Here is a tiny trained network, its code and every weight. The questions are about switching its units off for an input and a class, where a switched-off unit gives its printed mean instead of its output.

import numpy as np


def w(rows, s, z=0):
    codes = np.array(rows[::2]) - 128.0
    scale = np.full(codes.shape[1], s)
    scale[-1] = z or s
    return codes * scale


def f(y):
    return y / 2 * (1 + np.tanh(0.7978845608 * (y + 0.044715 * y**3)))


def log_softmax(a):
    a = a - a.max(-1, keepdims=True)
    return a - np.log(np.exp(a).sum(-1, keepdims=True))


def net(x, mask):
    res = np.array(x, float).reshape(1, 8) / 4 @ E
    y = f(res @ A[0][:, :-1].T + A[0][:, -1])
    res = res + np.where(mask, y, B[0][:, -1]) @ B[0][:, :-1]
    return log_softmax(res[-1] @ U[:, :-1].T + U[:, -1])


A, B = {}, {}
E = w([
[151,64,99,163,226,161,91,163],'x0',
[189,125,120,135,145,167,217,11],'x1',
[130,135,138,138,132,127,146,143],'x2',
[129,125,135,143,128,115,142,132],'x3',
[57,173,217,194,177,150,103,61],'x4',
[184,104,139,190,64,193,63,143],'x5',
[132,134,133,135,131,127,136,136],'x6',
[131,134,131,121,131,139,131,134],'x7',
],0.012)
A[0] = w([
[154,131,75,106,123,97,146,132,92],'neuron 0',
[91,145,181,153,151,137,132,117,52],'neuron 1',
[91,169,180,180,171,144,99,80,82],'neuron 2',
[206,80,66,80,99,116,183,199,5],'neuron 3',
[159,94,156,134,86,150,105,122,77],'neuron 4',
[172,51,108,160,248,137,118,158,33],'neuron 5',
[217,119,120,124,145,153,204,26,64],'neuron 6',
[92,135,166,99,130,108,101,193,54],'neuron 7',
[66,142,132,125,101,88,64,229,42],'neuron 8',
[125,174,164,98,2,92,171,100,33],'neuron 9',
[74,136,109,53,209,60,182,126,30],'neuron 10',
[182,122,152,198,64,170,99,142,98],'neuron 11',
],0.016,0.0025)
B[0] = w([
[131,130,191,125,128,119,106,98,171],'neuron 0',
[138,104,169,101,127,141,65,101,182],'neuron 1',
[115,80,204,117,101,78,76,111,223],'neuron 2',
[104,78,230,124,122,105,58,83,235],'neuron 3',
[165,140,166,155,72,129,185,177,174],'neuron 4',
[81,241,68,139,70,124,52,153,212],'neuron 5',
[145,123,101,139,248,75,201,119,245],'neuron 6',
[131,139,120,160,168,95,183,101,187],'neuron 7',
[150,127,97,127,231,95,184,95,237],'neuron 8',
[84,209,63,150,93,138,26,165,255],'neuron 9',
[173,82,111,120,39,225,192,179,212],'neuron 10',
[151,74,98,78,89,209,212,156,224],'neuron 11',
],0.017,0.02)
U = w([
[152,101,46,155,228,89,195,99,252],'0',
[97,28,204,114,99,115,72,82,50],'1',
[67,202,2,160,86,147,68,171,66],'2',
[190,45,76,112,61,229,206,185,134],'3',
],0.0066,0.0038)

Each question gives the input, the list of numbers given to net, and the class t.
The units are the neurons (one row each of A and B). Each row of codes is followed by its name. A weight is (code - 128) times the scale printed after its matrix; where a second scale follows, it is the last column's (A, B and U).
mask holds one flag per neuron, in row order. A switched-off neuron (its flag False) gives its mean, the last column of its row in B, instead of its output. The means were averaged over made-up inputs and are rounded, as every weight is.
A unit's drop is (log p(t) with every unit on - log p(t) with that unit switched off) / (log p(t) with every unit on - log p(t) with every unit switched off).
The circuit of an input: a set's keep is (log p(t) with only the set's units on - log p(t) with every unit switched off) / (log p(t) with every unit on - log p(t) with every unit switched off). Starting from all 12 units, units are removed one at a time, each time the one whose removal leaves the highest keep (on an exact tie, the one counted first), for as long as the keep stays at least 0.8.
circuit, biggest first: the units of the circuit, biggest drop first
unit that matters most: the unit with the biggest drop
top k neurons: the k neurons with the biggest drops, biggest first
drop when u is switched off: that unit's drop, to one decimal
input [8,1,-5,-4,-1,-2,7,5], class 2: circuit, biggest first : [neuron 5]
input [-3,-4,-8,-7,4,2,2,-1], class 0: top 2 neurons : [neuron 3; neuron 8]
input [8,6,3,6,8,0,3,0], class 1: top 3 neurons : [neuron 2; neuron 9; neuron 1]
input [7,-4,-6,-1,-8,7,-2,4], class 1: top 2 neurons : [neuron 3; neuron 9]
input [7,-7,0,-1,-1,-1,4,-2], class 0: top 4 neurons : [neuron 8; neuron 9; neuron 7; neuron 10]
input [8,-5,3,-7,-6,-5,6,-5], class 2: top 2 neurons : [neuron 5; neuron 2]
input [-5,-3,5,2,5,8,-7,-8], class 3: top 2 neurons : [neuron 11; neuron 3]
input [-2,-3,-7,8,-3,-4,5,-5], class 3: top 2 neurons : [neuron 10; neuron 6]
input [5,4,-4,3,-5,1,-6,8], class 1: top 3 neurons : [neuron 3; neuron 9; neuron 8]
input [-4,6,5,6,-6,6,-6,-2], class 0: top 2 neurons : [neuron 6; neuron 10]
input [-2,3,3,4,1,4,1,8], class 3: top 3 neurons : [neuron 8; neuron 11; neuron 7]
input [-7,4,-2,-3,-8,8,-1,7], class 1: top 4 neurons : [neuron 3; neuron 10; neuron 5; neuron 0]
input [-7,-6,-2,-3,-6,8,3,-1], class 3: top 3 neurons : [neuron 11; neuron 5; neuron 6]
input [-6,7,3,-1,5,7,5,-1], class 0: unit that matters most : neuron 6
input [-5,-2,-4,7,1,-5,8,1], class 2: top 4 neurons : [neuron 9; neuron 11; neuron 4; neuron 6]
input [3,-3,4,-6,-3,-5,2,4], class 3: top 2 neurons : [neuron 10; neuron 9]
input [-7,-7,1,-1,-4,3,-8,-3], class 0: drop when neuron 8 is switched off : 2.8
input [7,1,-1,1,0,-3,-1,-2], class 2: drop when neuron 11 is switched off : 0.0
input [8,4,8,-5,-3,2,4,2], class 2: drop when neuron 5 is switched off : 3.3
input [7,5,4,-6,-5,0,1,3], class 2: circuit, biggest first : [neuron 5]
input [-8,-1,-1,4,2,-5,3,8], class 2: drop when neuron 9 is switched off : 5.3
